Each row has a hidden value. The values are split into ranges, and the tier after each row names the range that its value falls in. Each part has its own value, ranges and names.
[ 325  -19 -202  308 -148 -347  146  218  239  -76 -306  -30   88   66
  -74  -89 -101  333  338 -145 -140 -181   84 -149 -120  320  100   87
    6  131 -121 -126 -323   25  156   74  177 -130 -338 -117   45  196
  192  -18  -43] -> poge
[  40  -64  -46 -245  268  -96  -43  -12 -188   57  135 -122   73  123
   24   72  -19 -153 -332   -2   44   72   12  209  199 -309   73 -245
   68  279   96 -236  176  214   42  143  -52 -213  163   84  -65 -474
  163 -132  365] -> Mosi
[ 166  -79  -86  -20 -266  -76   46   28  208   20 -332   52  -13  184
  186   19  -50  247  -22 -167  -21 -123   24  -16 -117  216   89  -41
   25  232  -93  -94 -215   80  148  102  333 -193 -253 -141  -74  -95
  254    1 -136] -> tuvuf
[ 144  -54  140 -387  246   -6  -90   -3 -344  -55  -55   76  112 -307
  192  173  -30 -228 -209   54 -195   74 -108   -6   96  -80 -142  142
  106   26  -99  204  531 -276  266   40  -35   69  146   96 -240  159
 -461  -45  120] -> vibad
[-157   10  142  165   68 -138   13  134  -53  -39  347 -330  400   17
   27 -162   56   48 -207   39  221 -147  288   85  422 -212  562  152
 -204  160  184   -8  115  234   37  116   -3 -420  -74   84  169   29
  369  198  381] -> tuvuf
[  29  101   10  132 -105 -298  -80  248  -69 -123   -6 -257  301 -301
   55  -35  -85  168  142  -90  -62  -12  226 -157  254  -57  356  348
  137   70   58  126  102  -14  156  118  -65    1 -183 -141 -113   58
  117  113  189] -> vibad
[  25   94   93 -466  137  168 -276    1 -196    0   -8  -49  -80 -362
  108  294 -107  -53 -219   84   82  180  -83  -78   66 -302 -121   90
  224  152   62  -59  335  -42  334   69  -20  400  139  -24  -94 -363
 -114 -256  244] -> Luf
[ 159   15  157 -114   33  167 -147   32  -82 -137 -128   29   24  -85
   36  103    0   20  -85   49  -21  -14   -9 -118   62  -11  106   81
   -2   -6  -89  210  214  -69  322  -77   43  -29   69   38  -57  163
 -250 -118   67] -> tuvuf
[ 185 -134   -4  174 -235   -7  -24  344  134 -192 -163  -42  132 -191
  245  -60   17  273   18  142  -53   79  -61 -366 -120 -109 -129   30
  224  102   93 -163 -290  281  349   73  242  268  -58 -104 -158 -224
   71 -282  -32] -> Mosi
[ 309  220  182 -162   16  -84  -62   85  -54 -286  -78  -73   22  -51
  -89  215 -102  -51  236   74  -83 -137 -163 -183   27  -42 -289   -5
  193  -15   45  -86   48 -109  303  -12 -162   55   -8   14  -58   -4
 -267 -211  357] -> gop
[ -79  123  -62  301 -283 -136  184  233  281 -136 -139 -134  115 -153
  269 -261    1  454   27   85  164 -145  116 -318  -28  279  191  322
 -365  188   28  -34  -50   14   82   26  316  174 -315    9   50  229
  127   91   58] -> poge
[  45  -60   51   70   -5  312  159 -254  -39 -205 -147  227 -320  224
  225  -22  -11   65  -33  219  -69  116 -177  145 -346  176 -515 -360
  -27  -30  -89   68 -111   38  164  -77  -58   86  187  173  -37   86
 -377 -262    1] -> Tor
[ 143 -147 -293   -2   95 -209  -27  -24 -189  100 -314  139  -65  188
  -54 -164   12  143   47  -48 -282  -70   80  219 -128  118  168  -37
   46   -6 -329   37  -94  -12   18  -79    2 -239  -33   53 -151   92
 -148   80   20] -> Sopo
[  95   82  299 -265 -112  195 -146 -369 -140 -315 -193  216 -328  522
  -67  125  117 -117   73  143   16 -178  -49  146 -139  -74 -210 -385
  184 -303  -83  170 -135   32   83 -213 -335 -383  279  149  -76  -55
 -402 -132  335] -> siki
[  -7   -6  196  308 -243   49  112  257  206 -159  111 -215  227 -124
  100 -171  165  353  178  161  185 -186  198 -262    0   47  156  272
   17 -107  177  -40 -229  230  240  110   52  -13 -192  -13  224  365
  279  167  107] -> Tor
[ 153   79  -33   24   83 -373  123  172  -73  -13  101 -280  273  -97
  -45   23  -42   68  191 -114  -95 -143  142   42  181   24  131  188
  174  110   92 -151   92  -12   58  225 -132 -202 -195  -61   -5  110
  219  238  287] -> gop
[ -39  -93  -49  260 -410  105  -38  216  196 -221 -300   99  -55  -42
  327 -295  141  491  -36  318   70  -27  -12 -390 -297  -18  -22   77
  -47  -23  -30  -70 -408  287  208 -166  343  292  -30   21 -156 -131
  -91 -193  -43] -> Luf
[ 161 -312 -412  -14  185 -241 -283  237 -238  187 -373  223  141 -180
   12 -246   28  266 -272  140 -272  -47   28  -60  -94 -167  479  272
  -97  138 -429  -49   -3   29  178 -288  495  -25   26   92 -294 -127
 -265  -82  -68] -> Sopo
[  20  -11  114  -74 -130  252  173 -393   40 -277 -246  282 -502  310
  306  126  -60   25  -33  120   43  129 -147  152 -379  245 -615 -453
   55   -6  -30   61 -142   -4   56   -4 -108  110  161  110  -40 -104
 -300 -304   53] -> siki
[   1   62  159  278  -31  162  327  -36  102 -226  202 -253 -119  194
   74  -12   79  138  168   35  169   71  171  101   -5  187 -163 -221
  116  -49  256  -29  -97  254   29  253 -380  -62   10   45  253  205
  240   66  244] -> Mosi
[ 168 -131 -151  318   67  -13  209  178  113  -67  -96  -49  -39 -229
   88  -59  -30  263  139    4  -63  225  107 -146 -169  213 -124   22
   89   74   15   -2  -45  103  214  192  -13  296  -41  -38   86  235
   86 -144 -109] -> Tor
[  13  -78  -85  270 -147  -75 -211  461  210    0 -138 -110  294 -586
   42 -190   15  456  -14   84  141   45  256 -559   61 -113  523  542
 -128   97  -13   94  -25  133  413    5  377  374 -174 -122   88  161
  223 -133 -107] -> poge
[ -37  136  246  -93   49  223  -21  -41   43  -53  185 -215   15 -275
   81  266 -160   16  -46  -77  252  124  128   11  184   19   28  123
   37  166  190  103  255  -25  321  261 -104  179  -94  -76  286  105
  253  -80  149] -> tuvuf
[ 145 -154  150  -60  340  -40   72   81 -237  -93  295 -141  220  156
  -18   14   44 -284 -209  103  -33    9  -26  199  247 -271  -76 -292
   83   95  140 -148   89  251  156  167 -210 -333  182  186   76 -108
   42 -145  400] -> Luf
[ 281  -12  -40 -293  -61  -75 -284  218 -255 -109 -430  119  107  -98
   87  -21   38   10  -47   38 -368  -61 -157 -230   19  -92   64  127
  160  -49 -283  181  181 -140  316 -182  100   22   52   -9 -490  -14
 -539 -117   35] -> Luf
[ -58 -145 -199  149  -18  -93  105 -111   31   -9  -75   14  -87  396
  127 -190   66  171 -222   31   53   46  122  206  -78  -71  143 -349
  -64  207    3 -162 -200  350 -128   13   83 -332  121   71 -102 -390
  209  -61  135] -> poge
[ 203  107   87 -196   16  -93 -201   16  -77 -170 -162  -14  -87 -200
  -91  262 -113   14  162  -47  -19   53   59 -154   23  -95  -33   80
  313  -33    0   72   98  -90  257   37 -181  159   42  -97  -56 -109
 -116 -203  223] -> siki
[ -18   26  269   88  -65  200 -153   49 -170 -425   19   49    9 -314
  271   38  -40   41  -73  370    0  175 -100 -255  -34 -239 -242   59
  115  -99   83  202   65   33  342 -156  -54  364  246  102 -182  -83
 -503 -368  208] -> siki
[  44  221  219  -58 -171   71 -342  172 -131 -465 -109  -51   44 -207
  173   42   44  200 -158  403  101  -89 -106 -459   91 -364  168  242
   20  -22   52   30  140   40  229 -408  173  212  215  101 -378 -391
 -547 -244  436] -> vibad
[-141  -47 -125  100  163 -261  163 -312 -123  137  125   10  -24  489
 -242 -249   49    7  173  -14  -11 -222  255  560  -53   26   92 -253
  -80  -88  -91  -75 -267  134 -174   82 -360 -622  -16  173  279  205
  252  244  327] -> Tor
[  98    8    4 -215  252 -103 -126 -194 -405  -59    5   42  -54   57
 -173   81   -7 -207  165   37 -278  104   27  261  -22 -248 -216 -210
  401 -202  -78  129  119  -38  118   16 -531 -161  304   60 -177  -29
 -315  -69  296] -> gop
[-172    2  155  -55 -320  151 -154   84    9 -120  -25  -44  103 -227
  329  -48  -66   90  -44  116   38  175  -26 -150  -22 -251 -236  -25
  197   53  147   67 -189  203  380  169  -12  328  -26 -124  -94 -253
  107 -279   30] -> Mosi
[ -87   84   51  174   57  150  227  138  125  -44  192 -268   67 -412
  305   54 -130  243 -138   36  239  172   94  -90   94  203    6  257
 -185  324  201  -47  283    3  209  268  142  404 -187   -4  226  180
  241   -1   65] -> Tor
[   3  199  352   75  -67  182  168  108   40 -301  205 -313   43   70
  147   18   49   70    8  122  251 -157   69  -60  233  153   12   55
 -123   -2  216   19   93   89  145  122 -192  -36 -132  121  260  283
   47   99  423] -> megul
[  33  -85   20  427  106    2  253 -186    8 -237  134   18 -154  211
   55  -21  -75  194   75  195   95  -14   89  262 -170  141 -112 -182
  -30   47   53 -129 -277  170  -24  -39  -49 -171   42  168  221   42
   13  -79  226] -> siki
[ 220 -232 -264  108  104  -44 -152   90 -165  -14 -298  119  -46  189
   15 -111  -38  162 -188   38 -219   59    5  112  -44  -57  271 -158
   30  146 -276  -17 -158  196  139 -178  205 -177   79   49 -210 -263
 -159 -214    8] -> megul
[ 258 -144  -60  181   69   65  193 -132  -80 -105 -193  163 -202  244
   16   10 -118   49  253  -11 -275   35  -79  293 -273  338 -394 -290
  156  -59 -198   57 -290   -6  202   61 -170  -92  -63   55   92  308
 -180 -143  -63] -> Sopo
[ -62  -27  333    5 -112  321  330  -15   57 -247  197 -150 -114  -38
  459   72   52   -5  -47  157  179  165  -48    5  -77  143 -603 -210
  160    3  322  -43  -29  185  198  370 -236  289   -2   60  181  130
   97  -80  162] -> megul
[ 235  168   75 -210 -112  -25 -361  296 -186 -302 -265  -60   81 -218
   25   47  107  156   -3  228 -133  -77 -105 -474   67 -311  150  242
  238 -101  -59   36  189   -7  288 -294   48  189  178    2 -478 -253
 -524 -153  308] -> Mosi
[-168   45   58  -73  297   16  106 -312 -344  -73  204  -19  -81   95
   96  -24    3 -122 -161  150   -4   63   76  390   56  -57  -66 -118
  -73   -4   -4  124  331  -74  -92  -15 -312 -197  246  245  -29   86
 -274  113  369] -> tuvuf
[ -70   48   84  -85  166  185   10 -176 -212 -115   55  -13 -101  -17
  190   58   -5   10 -262  139   52   95   14  150   47  -14   38  -16
  -98   90  -18  142  366  -59   60  -75  -42  -23  196  162  -97    6
 -287    1  211] -> tuvuf
[ -17 -102  247  193 -167  183   59  296   96 -212  190 -189  200 -327
  314  -40   66  197  -35  255  163   92   27 -290    1 -159 -171  126
  175   20  290 -113 -176  313  377  202   73  332  -48  -20  117    1
  194 -156  104] -> Luf
[-249  146  -11  159   46   -3  165  107   -2   28  168 -262  112 -375
  238 -129 -133  245  -77   29  195   38  198   36  177  234  211  402
 -340  225   60   80  274 -107  101  195   36  305 -297   58  265  360
  179  179  176] -> Sopo
[ -16   75  157   69   97  -58  -59  -11 -239 -217  196 -202   90  -70
   18   62   62  104  -16  154   72  -63  201   70  179 -181  306  192
  176  -75  108   42  178   64    0  -78 -180 -191  128   82  -69  -29
 -103  194  422] -> siki
[ 121 -143 -149  523 -141 -179  148  106   65  -80 -165   44  137   88
  -27 -307   12  364  359   47 -227 -141  155   38 -204  248  112   97
    8 -116 -180   86 -430   96  151  -37   42 -223 -203   -7   56  467
   25  110 -120] -> gop
[ 274 -123 -189  388  162 -357  152  409   86  -79   75 -242  341 -208
   30  -68  -88  252  -37   16  -33  -15   94 -175  143  -15  287  178
  -35  356   93 -314  -36  200  137  112  308  -52 -159  -16    4 -109
  264  -73  149] -> poge
[-329  -27  -29  247 -302  224   30 -188   77 -187 -195  231 -287  -39
  336 -332  132  428    1  405  126  100   70 -129 -456   27 -221   -1
 -141 -182  -63  162 -267  126   69 -206   54  347  163  140  -63   83
 -282 -117  -25] -> poge
[ 182   94  217  -84   -6   70 -251   44 -168 -297  -92   29    1 -127
 -140   84   50  -16  228  197 -105   -9  -19 -235  -31 -247 -134   21
  296 -292  -18  195   10   -7  363 -145 -303   80  230   34 -113   93
 -415 -231  258] -> poge
[  90  -35  -53  196 -219 -340  -13  237  218  -97 -205  -30  152 -172
    4 -110  -96  234  227  -92   33  -68  196 -275    1   78  141  175
   10   65   -1    9 -283   71  218  163   81   82 -281 -136  125   93
  286 -143   39] -> siki
[ 104  -80 -191  198  208 -393  293  -46 -128  104  -56   14  153  274
 -183 -306   38   23  268 -114 -275 -255  186  347  -12  348  120   -1
 -186  -85 -251   99  -27 -131  -76   97 -234 -541 -181  158  143  696
  -14  344  114] -> Tor
[-204   36   54  282 -233   59  258 -160  106 -179   71  -87 -231  322
  146 -217  140  327  203  202  205  -96  193  167 -236  132 -168 -174
   61 -154  144 -129 -442  303 -115   74 -260  -75  -39   99  215   70
  212  155  283] -> Sopo
[ -77  -35   42  -70  259  304   90 -299 -262  -34  116   20 -240  135
  115   60   26  -29 -191  135   12  174   23  378  -72   11 -140 -227
   37    4  -22   92  236   42   34    4 -237  -60  268  188   17   44
 -211    3  180] -> Mosi
[-192   80  226 -223 -117  128 -248   13 -225  -48   94 -101  163 -238
  178   10  -67  -34  -63  109   17   26   28   44  160 -275   -8  155
  146  -30   54  160   54   23  336   86 -140  137  -36  -27  -23  -46
  -29  -48  220] -> Sopo
[  72 -148 -314  202  245 -215   38 -112 -141  119  -48    6  -37  114
 -137  -73  -84  153   35  -87 -143   98  215  337  -60    8  247 -104
   86  128 -149  -35  -66  111  -30   29  -70 -269   52   11    2  -62
  135   26   63] -> poge
